Below is a small trained network, with its code and all its weights. Each question gives an input and a class and asks what happens when units are switched off, that is, made to give their printed mean instead of their output.

import numpy as np


def w(rows, s, z=0):
    codes = np.array(rows[::2]) - 128.0
    scale = np.full(codes.shape[1], s)
    scale[-1] = z or s
    return codes * scale


def f(y):
    return y / 2 * (1 + np.tanh(0.7978845608 * (y + 0.044715 * y**3)))


def log_softmax(a):
    a = a - a.max(-1, keepdims=True)
    return a - np.log(np.exp(a).sum(-1, keepdims=True))


def net(x, mask):
    res = np.array(x, float).reshape(1, 6) / 4 @ E
    y = f(res @ A[0][:, :-1].T + A[0][:, -1])
    res = res + np.where(mask, y, B[0][:, -1]) @ B[0][:, :-1]
    return log_softmax(res[-1] @ U[:, :-1].T + U[:, -1])


A, B = {}, {}
E = w([
[110,161,135,133,218,143,41,149,51,76,184],'x0',
[141,92,165,141,30,132,73,135,182,146,243],'x1',
[103,101,60,78,51,147,150,128,50,115,156],'x2',
[173,120,21,153,106,130,17,126,158,101,76],'x3',
[82,138,196,123,93,149,107,204,122,103,54],'x4',
[89,186,130,85,113,1,80,126,81,154,125],'x5',
],0.0097)
A[0] = w([
[140,133,55,127,116,133,49,126,157,117,91,62],'N1',
[108,113,142,126,111,124,95,139,180,141,159,34],'N2',
[162,124,109,137,78,107,140,107,168,133,72,85],'N3',
[148,135,135,145,151,180,123,137,117,99,149,71],'N4',
[164,142,45,139,160,97,136,102,166,149,172,142],'N5',
[112,150,78,130,206,130,169,102,86,130,35,108],'N6',
[128,123,127,120,215,149,81,155,70,131,137,149],'N7',
[112,112,164,140,162,118,152,120,145,138,139,175],'N8',
[143,134,62,146,105,137,40,111,151,139,54,86],'N9',
[130,114,148,138,136,214,122,132,143,100,155,90],'N10',
[148,117,109,123,131,96,179,130,137,133,73,107],'N11',
[112,118,173,135,121,123,152,120,119,143,160,108],'N12',
[157,122,98,128,126,104,103,158,136,100,121,30],'N13',
[108,127,131,120,160,148,84,150,126,113,169,133],'N14',
[109,117,81,142,161,110,149,101,154,141,156,55],'N15',
[130,147,130,136,136,61,112,146,125,150,128,130],'N16',
[95,137,165,154,90,150,121,170,95,106,65,87],'N17',
[115,119,131,102,103,35,113,124,114,138,110,135],'N18',
[125,154,181,111,143,133,193,133,92,141,126,87],'N19',
[122,127,166,152,149,124,110,121,152,133,98,53],'N20',
[126,146,71,124,44,177,172,136,6,142,144,165],'N21',
[126,136,170,121,59,146,71,137,189,114,204,114],'N22',
[136,137,163,135,124,156,97,149,79,126,116,140],'N23',
[158,110,96,131,142,244,168,129,177,129,109,110],'N24',
[128,133,133,136,165,141,77,121,84,95,179,78],'N25',
[119,90,97,98,99,136,135,143,80,109,142,59],'N26',
[139,152,125,128,97,114,158,113,167,136,113,47],'N27',
[131,100,135,168,117,118,132,120,117,126,136,25],'N28',
[117,117,162,117,85,171,109,187,110,141,57,154],'N29',
[98,112,97,107,79,128,135,139,181,195,106,80],'N30',
[135,142,166,133,76,148,104,173,119,117,107,89],'N31',
[132,117,130,132,77,71,222,111,194,126,84,89],'N32',
[125,135,194,124,130,94,207,129,85,127,173,55],'N33',
[131,151,128,137,107,53,109,135,102,98,132,86],'N34',
[149,137,188,145,159,117,119,99,165,137,117,106],'N35',
[152,115,154,133,81,123,90,124,129,155,182,127],'N36',
[158,131,165,137,219,84,99,133,234,151,125,127],'N37',
[119,136,143,115,125,75,103,104,125,159,120,104],'N38',
[132,124,87,131,182,92,193,48,133,133,193,117],'N39',
[134,126,132,123,152,112,136,111,111,115,95,3],'N40',
[119,143,153,129,98,105,113,96,140,100,149,43],'N41',
[87,134,185,111,116,122,102,152,156,103,84,171],'N42',
[126,111,119,104,159,124,157,135,92,114,65,51],'N43',
[138,113,131,117,128,29,126,126,109,138,117,176],'N44',
],0.012,0.0044)
B[0] = w([
[87,67,181,96,167,122,143,175,161,107,167,209],'N1',
[127,157,68,132,104,90,128,197,96,146,98,162],'N2',
[104,134,153,117,164,78,124,92,117,160,131,187],'N3',
[85,149,116,94,118,123,121,128,94,188,123,160],'N4',
[206,103,135,53,123,153,128,130,88,119,118,209],'N5',
[189,167,123,239,88,81,143,186,182,143,130,248],'N6',
[116,154,151,132,149,64,126,60,123,180,115,221],'N7',
[122,102,154,154,135,135,122,121,155,93,130,172],'N8',
[95,50,206,133,165,132,151,168,170,88,162,223],'N9',
[90,168,122,145,115,203,125,144,127,171,129,186],'N10',
[136,156,122,158,130,82,124,122,130,149,120,179],'N11',
[114,97,140,125,153,112,130,187,138,116,130,167],'N12',
[73,117,97,79,138,99,140,197,84,148,128,146],'N13',
[131,141,149,122,151,90,131,81,123,147,114,176],'N14',
[141,120,85,56,123,126,91,167,71,156,124,154],'N15',
[97,149,123,126,96,180,125,121,120,150,126,182],'N16',
[193,111,92,49,121,138,123,123,85,141,136,199],'N17',
[115,159,138,169,103,228,136,117,134,149,128,216],'N18',
[104,73,162,122,156,122,129,186,157,116,157,194],'N19',
[104,139,59,80,108,116,108,157,81,104,131,149],'N20',
[85,135,92,149,112,121,109,82,150,2,122,255],'N21',
[198,151,135,221,116,78,151,162,176,137,127,239],'N22',
[142,131,140,113,141,121,125,97,119,146,128,166],'N23',
[83,180,136,156,97,242,129,135,127,181,139,229],'N24',
[118,160,148,107,153,79,128,75,111,188,113,194],'N25',
[84,148,48,85,114,95,119,138,113,91,104,174],'N26',
[91,146,92,89,142,75,128,124,77,161,113,154],'N27',
[116,136,101,110,115,113,122,165,98,156,130,122],'N28',
[202,103,145,87,128,158,122,94,109,110,133,215],'N29',
[118,160,130,110,161,93,109,113,106,158,121,196],'N30',
[166,133,92,73,128,124,130,136,92,137,131,176],'N31',
[109,161,160,125,170,72,108,47,108,172,125,230],'N32',
[74,56,170,92,173,126,133,187,161,127,152,206],'N33',
[92,156,102,121,120,188,126,142,114,190,122,186],'N34',
[96,131,81,105,102,113,123,122,124,67,126,176],'N35',
[177,150,131,189,127,94,151,150,164,125,101,200],'N36',
[85,129,66,121,98,125,124,88,131,7,124,223],'N37',
[111,155,103,124,116,187,122,136,120,159,126,176],'N38',
[221,95,142,57,121,153,122,125,97,122,123,215],'N39',
[105,144,60,97,117,92,129,203,79,148,114,139],'N40',
[118,158,87,121,116,117,131,186,95,160,126,142],'N41',
[181,101,133,98,130,155,127,98,118,112,131,204],'N42',
[165,148,94,151,101,90,132,185,136,148,122,182],'N43',
[121,151,144,175,119,221,136,107,145,141,142,209],'N44',
],0.02,0.012)
U = w([
[189,157,95,214,97,62,165,191,166,174,119,139],'0',
[64,72,188,112,186,121,154,189,164,141,182,129],'1',
[87,183,156,133,185,56,102,35,105,208,126,155],'2',
[73,175,120,161,84,250,126,120,124,205,150,107],'3',
[254,98,121,65,113,158,111,113,75,131,144,122],'4',
[62,155,40,133,95,103,96,83,147,24,133,138],'5',
[177,109,210,200,135,158,126,10,183,92,144,255],'6',
[119,56,128,192,122,128,137,128,109,168,99,63],'7',
],0.0094,0.004)

Each question gives the input, the list of numbers given to net, and the class t.
The units are the neurons (one row each of A and B). Each row of codes is followed by its name. A weight is (code - 128) times the scale printed after its matrix; where a second scale follows, it is the last column's (A, B and U).
mask holds one flag per neuron, in row order. A switched-off neuron (its flag False) gives its mean, the last column of its row in B, instead of its output. The means were averaged over made-up inputs and are rounded, as every weight is.
A unit's drop is (log p(t) with every unit on - log p(t) with that unit switched off) / (log p(t) with every unit on - log p(t) with every unit switched off).
The circuit of an input: a set's keep is (log p(t) with only the set's units on - log p(t) with every unit switched off) / (log p(t) with every unit on - log p(t) with every unit switched off). Starting from the 12 units with the biggest drops (on a tie, the unit counted first), units are removed one at a time, each time the one whose removal leaves the highest keep (on an exact tie, the one counted first), for as long as the keep stays at least 0.8.
circuit, biggest first: the units of the circuit, biggest drop first
most important unit: the unit with the biggest drop
top k neurons: the k neurons with the biggest drops, biggest first
drop when u is switched off: that unit's drop, to one decimal
input [6,1,8,2,0,-5], class 5: circuit, biggest first : N21
input [-5,6,8,3,1,-6], class 5: top 3 neurons : N21, N6, N26
input [-3,-3,-4,0,6,-6], class 3: top 4 neurons : N24, N39, N5, N10
input [1,-7,-8,0,8,4], class 4: top 2 neurons : N17, N42
input [-5,2,-7,2,-3,-8], class 3: top 2 neurons : N24, N21
input [-6,6,-1,-1,2,-7], class 3: top 3 neurons : N24, N10, N6
input [-3,5,-5,6,2,1], class 1: top 3 neurons : N9, N1, N6
input [-5,0,0,-6,-2,6], class 1: top 2 neurons : N33, N19
input [-1,6,6,3,2,-4], class 0: top 3 neurons : N22, N37, N36
input [-7,-4,1,1,-3,-7], class 2: top 3 neurons : N32, N3, N18
input [2,3,8,7,6,-7], class 5: top 4 neurons : N21, N26, N33, N19
input [-3,0,6,3,4,5], class 5: top 4 neurons : N21, N24, N26, N10
input [-6,1,2,6,-7,4], class 4: top 4 neurons : N5, N39, N33, N15
input [3,-1,6,-5,-5,5], class 5: top 2 neurons : N21, N24
input [-1,-2,-6,0,-5,1], class 5: most important unit : N37
input [-2,-2,-6,8,-3,-7], class 1: top 2 neurons : N9, N1
input [3,-3,-7,-3,-8,-3], class 4: top 3 neurons : N39, N5, N21
input [-1,2,6,-4,-8,3], class 4: drop when N39 is switched off : 5.7
input [-1,0,-2,-7,-2,4], class 1: drop when N19 is switched off : 0.0
input [-5,2,0,4,-8,-2], class 4: circuit, biggest first : N5
input [5,2,-4,6,-5,-3], class 1: drop when N1 is switched off : 0.6
input [3,-8,3,3,-2,-5], class 0: drop when N6 is switched off : 0.6
